| -52 |  18 | -16 |  48 |  58 |
|  -7 |  35 |  -7 |  32 |  17 |
| -49 |  28 | -23 |  51 |  54 |
|   9 |  11 |   2 |   3 |  -6 |
->
|   9 |  11 |   2 |   3 |  -6 |
|  -7 |  35 |  -7 |  32 |  17 |
| -49 |  28 | -23 |  51 |  54 |
| -52 |  18 | -16 |  48 |  58 |

|   6 | -63 |   0 |  19 | -17 |  14 | -24 |  -9 |  26 | -24 | -15 | -16 |   3 |  -6 | -34 |
| -11 |  25 |  -4 | -24 |  -5 | -26 |  -9 |  14 | -32 |   3 |   2 |   5 | -13 |  20 | -10 |
|  -9 |  16 |  -8 | -30 | -13 | -28 | -13 |   8 | -40 |  -5 |  -2 |  -1 | -24 |  11 | -13 |
|  -3 |  -1 |   0 |   4 | -10 |  18 | -14 |  14 |  -5 |   1 |   2 |   6 |  -6 |  10 | -18 |
|  15 |  13 |   3 |  -4 |   8 |  -8 | -12 |   3 |   3 |   6 |  12 |   9 |   1 |  18 |  24 |
->
|  15 |  13 |   3 |  -4 |   8 |  -8 | -12 |   3 |   3 |   6 |  12 |   9 |   1 |  18 |  24 |
|   6 | -63 |   0 |  19 | -17 |  14 | -24 |  -9 |  26 | -24 | -15 | -16 |   3 |  -6 | -34 |
|  -3 |  -1 |   0 |   4 | -10 |  18 | -14 |  14 |  -5 |   1 |   2 |   6 |  -6 |  10 | -18 |
|  -9 |  16 |  -8 | -30 | -13 | -28 | -13 |   8 | -40 |  -5 |  -2 |  -1 | -24 |  11 | -13 |
| -11 |  25 |  -4 | -24 |  -5 | -26 |  -9 |  14 | -32 |   3 |   2 |   5 | -13 |  20 | -10 |

|   6 |  -5 |  -6 |  -7 | -13 |  -2 |  -3 |   0 | -12 |  -8 |   8 |
|  15 |  -1 |   1 | -10 |   6 |   4 | -11 |  11 |   3 |   5 |  -5 |
|   7 |  -7 | -12 | -17 | -19 |  -5 |  -6 |  -8 | -23 | -12 |   9 |
|  40 |  -5 |  -8 | -26 | -29 |  12 | -24 |  24 | -19 | -10 |  16 |
| -33 |  -7 | -15 |  -2 |   4 | -29 |  13 | -47 | -17 |  -4 |  -5 |
->
|  40 |  -5 |  -8 | -26 | -29 |  12 | -24 |  24 | -19 | -10 |  16 |
|  15 |  -1 |   1 | -10 |   6 |   4 | -11 |  11 |   3 |   5 |  -5 |
|   7 |  -7 | -12 | -17 | -19 |  -5 |  -6 |  -8 | -23 | -12 |   9 |
|   6 |  -5 |  -6 |  -7 | -13 |  -2 |  -3 |   0 | -12 |  -8 |   8 |
| -33 |  -7 | -15 |  -2 |   4 | -29 |  13 | -47 | -17 |  -4 |  -5 |

| -29 |  23 |  29 |  25 | -10 |  -5 | -29 |
|  29 |  34 |  45 | -33 |  27 |  15 |  -1 |
->
|  29 |  34 |  45 | -33 |  27 |  15 |  -1 |
| -29 |  23 |  29 |  25 | -10 |  -5 | -29 |

|  17 |  -2 |  23 |   9 | -48 |  17 |   3 |  -4 |  17 | -17 |  36 |
|  16 |   1 |  37 | -30 | -43 |  58 |  17 | -13 |  33 | -36 |   1 |
| -19 |  17 |  30 | -54 |  45 | -12 | -23 |  17 |  39 |  29 |  -6 |
|  12 |  11 |   6 | -19 |  44 |  11 | -17 |  30 | -47 | -23 | -21 |
->
|  17 |  -2 |  23 |   9 | -48 |  17 |   3 |  -4 |  17 | -17 |  36 |
|  16 |   1 |  37 | -30 | -43 |  58 |  17 | -13 |  33 | -36 |   1 |
|  12 |  11 |   6 | -19 |  44 |  11 | -17 |  30 | -47 | -23 | -21 |
| -19 |  17 |  30 | -54 |  45 | -12 | -23 |  17 |  39 |  29 |  -6 |

|  -5 |   9 |  -4 |  -4 |   9 |  10 | -56 | -32 |
| -11 |  13 |  -5 |  19 |  -1 |   8 | -50 | -32 |
|   2 | -20 |  17 | -26 |   0 |  15 | -57 |  12 |
| -37 |  14 |   4 | -49 |  35 |  30 | -56 | -23 |
->
|   2 | -20 |  17 | -26 |   0 |  15 | -57 |  12 |
|  -5 |   9 |  -4 |  -4 |   9 |  10 | -56 | -32 |
| -11 |  13 |  -5 |  19 |  -1 |   8 | -50 | -32 |
| -37 |  14 |   4 | -49 |  35 |  30 | -56 | -23 |

| -19 | -19 | -17 |  32 | -43 | -17 |  15 | -48 |
|  44 | -44 |  13 | -16 | -28 |  40 |   1 |  19 |
|  -4 |  37 | -11 |  17 |  11 |  24 |  37 |  53 |
|  -1 | -21 |  -2 |   0 |  -8 | -54 | -12 | -50 |
|  21 | -46 | -11 | -26 | -12 |  -8 | -11 | -59 |
| -14 | -20 |   5 |  11 | -42 |   8 |  31 | -59 |
|  28 | -47 |  -5 | -23 |  -4 |  16 | -53 |  -6 |
|  -5 |  13 |  44 |  16 | -12 |  35 |  -4 |  57 |
|  13 | -36 | -13 |  26 | -29 |   6 | -51 |  35 |
|   7 | -27 |  46 | -20 | -27 |  47 |   9 | -26 |
| -22 |  14 |  22 | -35 |  33 |  -2 | -19 | -52 |
|  31 | -29 |  13 | -36 |  14 | -49 | -22 | -29 |
->
|  44 | -44 |  13 | -16 | -28 |  40 |   1 |  19 |
|  31 | -29 |  13 | -36 |  14 | -49 | -22 | -29 |
|  28 | -47 |  -5 | -23 |  -4 |  16 | -53 |  -6 |
|  21 | -46 | -11 | -26 | -12 |  -8 | -11 | -59 |
|  13 | -36 | -13 |  26 | -29 |   6 | -51 |  35 |
|   7 | -27 |  46 | -20 | -27 |  47 |   9 | -26 |
|  -1 | -21 |  -2 |   0 |  -8 | -54 | -12 | -50 |
|  -4 |  37 | -11 |  17 |  11 |  24 |  37 |  53 |
|  -5 |  13 |  44 |  16 | -12 |  35 |  -4 |  57 |
| -14 | -20 |   5 |  11 | -42 |   8 |  31 | -59 |
| -19 | -19 | -17 |  32 | -43 | -17 |  15 | -48 |
| -22 |  14 |  22 | -35 |  33 |  -2 | -19 | -52 |

| -46 |  30 | -34 |  40 | -16 |
| -33 | -54 |   8 |  56 |  43 |
| -45 | -40 | -11 |  -2 | -51 |
|   5 |  33 |   7 | -13 |  50 |
->
|   5 |  33 |   7 | -13 |  50 |
| -33 | -54 |   8 |  56 |  43 |
| -45 | -40 | -11 |  -2 | -51 |
| -46 |  30 | -34 |  40 | -16 |
